Here is a tiny trained network, its code and every weight. The questions are about switching its units off for an input and a target symbol, where a switched-off unit gives its printed mean instead of its output.

import numpy as np


def w(rows, s, z=0):
    codes = np.array(rows[::2]) - 128.0
    scale = np.full(codes.shape[1], s)
    scale[-1] = z or s
    return codes * scale


def norm(h):
    return h / np.sqrt((h * h).mean(-1, keepdims=True) + 1e-5)


def f(y):
    return y / 2 * (1 + np.tanh(0.7978845608 * (y + 0.044715 * y**3)))


def softmax(a):
    e = np.exp(a - a.max(-1, keepdims=True))
    return e / e.sum(-1, keepdims=True)


def log_softmax(a):
    a = a - a.max(-1, keepdims=True)
    return a - np.log(np.exp(a).sum(-1, keepdims=True))


def net(x, mask):
    ids = ['αβδεηθλμξπστφψω'.index(c) for c in x.split()]
    T = len(ids)
    res = E[ids] + P[:T]
    u = 0
    for l in range(2):
        q, k, v = (norm(res) @ M[l].T for M in (Q, K, V))
        z = softmax(np.where(np.tri(T) > 0, q @ k.T / 2**0.5, -1e9)) @ v
        res = res + np.where(mask[u], z, O[l][:, -1]) @ O[l][:, :-1]
        u += 1
        y = f(norm(res) @ A[l][:, :-1].T + A[l][:, -1])
        res = res + np.where(mask[u : u + 4], y, B[l][:, -1]) @ B[l][:, :-1]
        u += 4
    return log_softmax(norm(res)[-1] @ U[:, :-1].T + U[:, -1])


Q, K, V, O, A, B = {}, {}, {}, {}, {}, {}
E = w([
[91,82,85,150,94,81,123,155,163,160,101],'α',
[89,153,127,165,137,106,100,120,191,71,92],'β',
[94,142,76,151,163,71,108,176,87,167,98],'δ',
[99,96,75,82,118,113,63,81,160,150,55],'ε',
[113,144,38,188,131,119,133,181,109,122,67],'η',
[233,110,199,58,121,108,115,200,179,136,128],'θ',
[104,88,4,132,139,87,100,186,164,130,61],'λ',
[115,134,188,182,161,85,166,130,195,58,94],'μ',
[91,117,162,90,95,101,189,76,142,167,56],'ξ',
[164,128,94,175,92,140,169,77,80,184,35],'π',
[149,113,153,177,135,21,148,99,98,168,175],'σ',
[123,102,110,55,120,76,115,85,170,133,197],'τ',
[75,180,109,108,82,128,166,141,125,166,163],'φ',
[160,77,80,118,63,121,87,158,238,129,207],'ψ',
[118,147,132,120,105,155,110,175,133,222,184],'ω',
],0.014)
P = w([
[21,98,113,229,176,178,179,67,159,153,154],'0',
[69,141,90,195,191,142,166,68,153,162,139],'1',
[108,163,71,175,194,135,162,67,137,153,140],'2',
[121,150,94,169,150,95,162,99,129,148,115],'3',
[134,163,104,157,137,78,159,115,124,140,100],'4',
[147,174,113,143,129,65,153,121,123,133,87],'5',
[157,185,119,128,114,55,149,127,120,126,83],'6',
[172,195,127,119,104,47,143,129,114,116,76],'7',
[200,204,124,112,101,30,138,136,106,111,71],'8',
[198,207,142,108,93,22,133,146,112,103,66],'9',
[204,214,158,101,84,3,127,161,110,92,50],'10',
],0.008)
Q[0] = w([
[117,71,197,115,85,254,65,175,64,80,150],'0.h0',
[115,128,92,118,213,233,218,65,114,141,230],'0.h0',
],0.0069)
K[0] = w([
[3,38,78,205,194,102,90,70,97,94,74],'0.h0',
[10,70,122,174,167,218,135,92,155,166,202],'0.h0',
],0.0057)
V[0] = w([
[116,53,125,204,225,156,31,234,147,189,4],'0.h0',
[66,4,139,18,196,59,126,95,162,51,92],'0.h0',
],0.004)
O[0] = w([
[107,40,219,154,26,86,2,181,68,68,108,4],'0.h0',
[50,65,126,52,164,5,241,184,48,57,176,17],'0.h0',
],0.0078,0.0012)
A[0] = w([
[103,144,44,67,103,131,131,107,189,16,153,2],'0.n0',
[122,38,235,80,209,114,82,172,138,162,168,210],'0.n1',
[148,171,151,172,185,111,90,205,48,203,143,38],'0.n2',
[168,97,2,135,173,122,145,99,127,159,78,124],'0.n3',
],0.0048,0.00097)
B[0] = w([
[66,168,133,133,96,80,142,166,82,175,129,130],'0.n0',
[255,178,60,70,140,144,186,112,124,97,152,118],'0.n1',
[82,114,146,125,63,112,109,124,128,166,180,149],'0.n2',
[103,196,167,123,200,150,162,114,158,69,124,253],'0.n3',
],0.0089,0.0038)
Q[1] = w([
[88,37,190,103,143,250,113,126,71,78,224],'1.h0',
[134,174,110,138,189,143,141,86,191,176,164],'1.h0',
],0.013)
K[1] = w([
[2,47,92,220,158,159,117,93,141,120,120],'1.h0',
[142,112,107,105,100,177,149,132,154,229,240],'1.h0',
],0.0072)
V[1] = w([
[106,151,75,54,84,101,70,224,254,124,213],'1.h0',
[131,174,209,202,133,49,125,97,107,176,234],'1.h0',
],0.0069)
O[1] = w([
[122,73,36,174,110,188,164,128,106,103,169,157],'1.h0',
[148,83,132,6,165,184,69,157,149,110,122,253],'1.h0',
],0.014,0.006)
A[1] = w([
[75,100,100,161,86,61,177,129,126,37,221,14],'1.n0',
[87,85,118,184,11,84,19,158,113,105,159,123],'1.n1',
[90,162,235,80,157,80,196,155,83,152,58,26],'1.n2',
[109,123,190,255,103,117,175,192,28,82,131,1],'1.n3',
],0.0069,0.0043)
B[1] = w([
[127,63,140,59,153,76,144,197,187,201,25,211],'1.n0',
[116,196,161,109,117,181,159,62,124,82,200,254],'1.n1',
[128,112,62,185,74,205,103,229,106,162,221,189],'1.n2',
[254,190,90,94,189,160,6,106,127,184,166,181],'1.n3',
],0.0083,0.0047)
U = w([
[164,36,95,146,152,187,183,150,94,71,178,202],'α',
[115,129,142,126,141,27,116,67,102,158,138,136],'β',
[146,202,121,127,207,162,174,93,210,140,122,79],'δ',
[82,114,123,69,240,83,223,157,71,92,160,89],'ε',
[89,130,147,89,92,171,120,95,57,83,189,166],'η',
[107,93,163,139,115,105,105,196,149,71,171,164],'θ',
[61,102,167,101,114,98,165,83,145,42,104,142],'λ',
[138,95,225,177,72,119,117,122,139,188,36,229],'μ',
[160,160,169,166,104,152,85,55,91,70,138,187],'ξ',
[177,88,163,45,179,147,81,182,136,159,81,142],'π',
[187,88,107,152,88,245,38,132,139,161,109,88],'σ',
[68,152,141,156,108,108,153,217,98,187,162,161],'τ',
[125,106,81,146,113,75,71,100,140,129,136,138],'φ',
[109,89,142,76,38,99,127,71,255,147,181,2],'ψ',
[124,124,112,111,147,124,108,134,89,137,155,104],'ω',
],0.0097,0.0063)

Each question gives the input, a string of symbols that net reads in full, and the target symbol t.
The units are the heads (2 rows each of Q, K, V and O) and the neurons (one row each of A and B). Each row of codes is followed by its name. A weight is (code - 128) times the scale printed after its matrix; where a second scale follows, it is the last column's (O, A, B and U).
mask holds one flag per unit, layer by layer, with each layer's heads first. A switched-off unit (its flag False) gives its mean, the last column of its rows in O or B, instead of its output. The means were averaged over made-up inputs and are rounded, as every weight is.
A unit's drop is (log p(t) with every unit on - log p(t) with that unit switched off) / (log p(t) with every unit on - log p(t) with every unit switched off).
The circuit of an input: a set's keep is (log p(t) with only the set's units on - log p(t) with every unit switched off) / (log p(t) with every unit on - log p(t) with every unit switched off). Starting from all 10 units, units are removed one at a time, each time the one whose removal leaves the highest keep (on an exact tie, the one counted first), for as long as the keep stays at least 0.8.
units of the circuit, in order: the units of the circuit, biggest drop first
unit that matters most: the unit with the biggest drop
k most important neurons: the k neurons with the biggest drops, biggest first
k most important neurons of layer l: the k neurons of layer l with the biggest drops, biggest first
input φ α α τ φ α η α, target ξ: unit that matters most => 0.h0
input φ β α λ, target φ: units of the circuit, in order => [0.h0 1.h0 1.n3]
input φ α ξ α β ω φ ξ ε, target δ: units of the circuit, in order => [0.h0 0.n3]
input η π σ π α φ ε σ σ ω β, target σ: units of the circuit, in order => [0.h0 1.h0]
input α σ μ ε δ η ξ η, target τ: units of the circuit, in order => [1.h0 1.n2]
input λ α α η, target ξ: units of the circuit, in order => [0.h0 1.n1 1.h0]
input σ σ ψ μ π, target α: units of the circuit, in order => [1.h0 0.n3]
input σ α ξ η α α, target ξ: 2 most important neurons => [1.n1 0.n3]
input α α λ α, target φ: 2 most important neurons => [1.n3 1.n0]
input σ α η ε α α α α α β, target λ: 2 most important neurons of layer 0 => [0.n0 0.n3]
input ψ α σ α ψ β ξ, target α: units of the circuit, in order => [0.h0 1.h0]
input θ α σ α α ξ μ φ, target τ: units of the circuit, in order => [1.h0 0.n1]
input α φ α α, target δ: units of the circuit, in order => [0.h0 0.n3]
input α τ η, target ε: units of the circuit, in order => [0.h0]
input α α ξ ξ α η μ, target θ: 3 most important neurons of layer 1 => [1.n2 1.n0 1.n3]
input θ φ δ ω α, target φ: 3 most important neurons => [0.n1 1.n3 1.n0]
input α ξ α δ, target τ: 2 most important neurons => [1.n2 1.n3]
input δ α σ β α α α, target ψ: 4 most important neurons => [1.n1 1.n0 1.n3 0.n3]
input α α ε σ σ α α α, target ψ: 3 most important neurons => [1.n1 1.n0 0.n2]
input σ τ α φ λ α π δ, target μ: units of the circuit, in order => [1.h0]
input φ α α π, target μ: 2 most important neurons => [1.n1 1.n3]
input α η φ δ α σ, target π: 2 most important neurons => [0.n2 1.n1]
input β θ μ σ α φ, target τ: 3 most important neurons => [0.n1 1.n0 0.n3]
input η δ α λ, target φ: 4 most important neurons => [1.n3 1.n0 1.n1 1.n2]
input β ψ α ξ, target α: 2 most important neurons => [0.n0 0.n1]
input σ η β α β α β α, target λ: 2 most important neurons of layer 1 => [1.n1 1.n2]
input ξ ξ η, target τ: most important neuron => [1.n2]
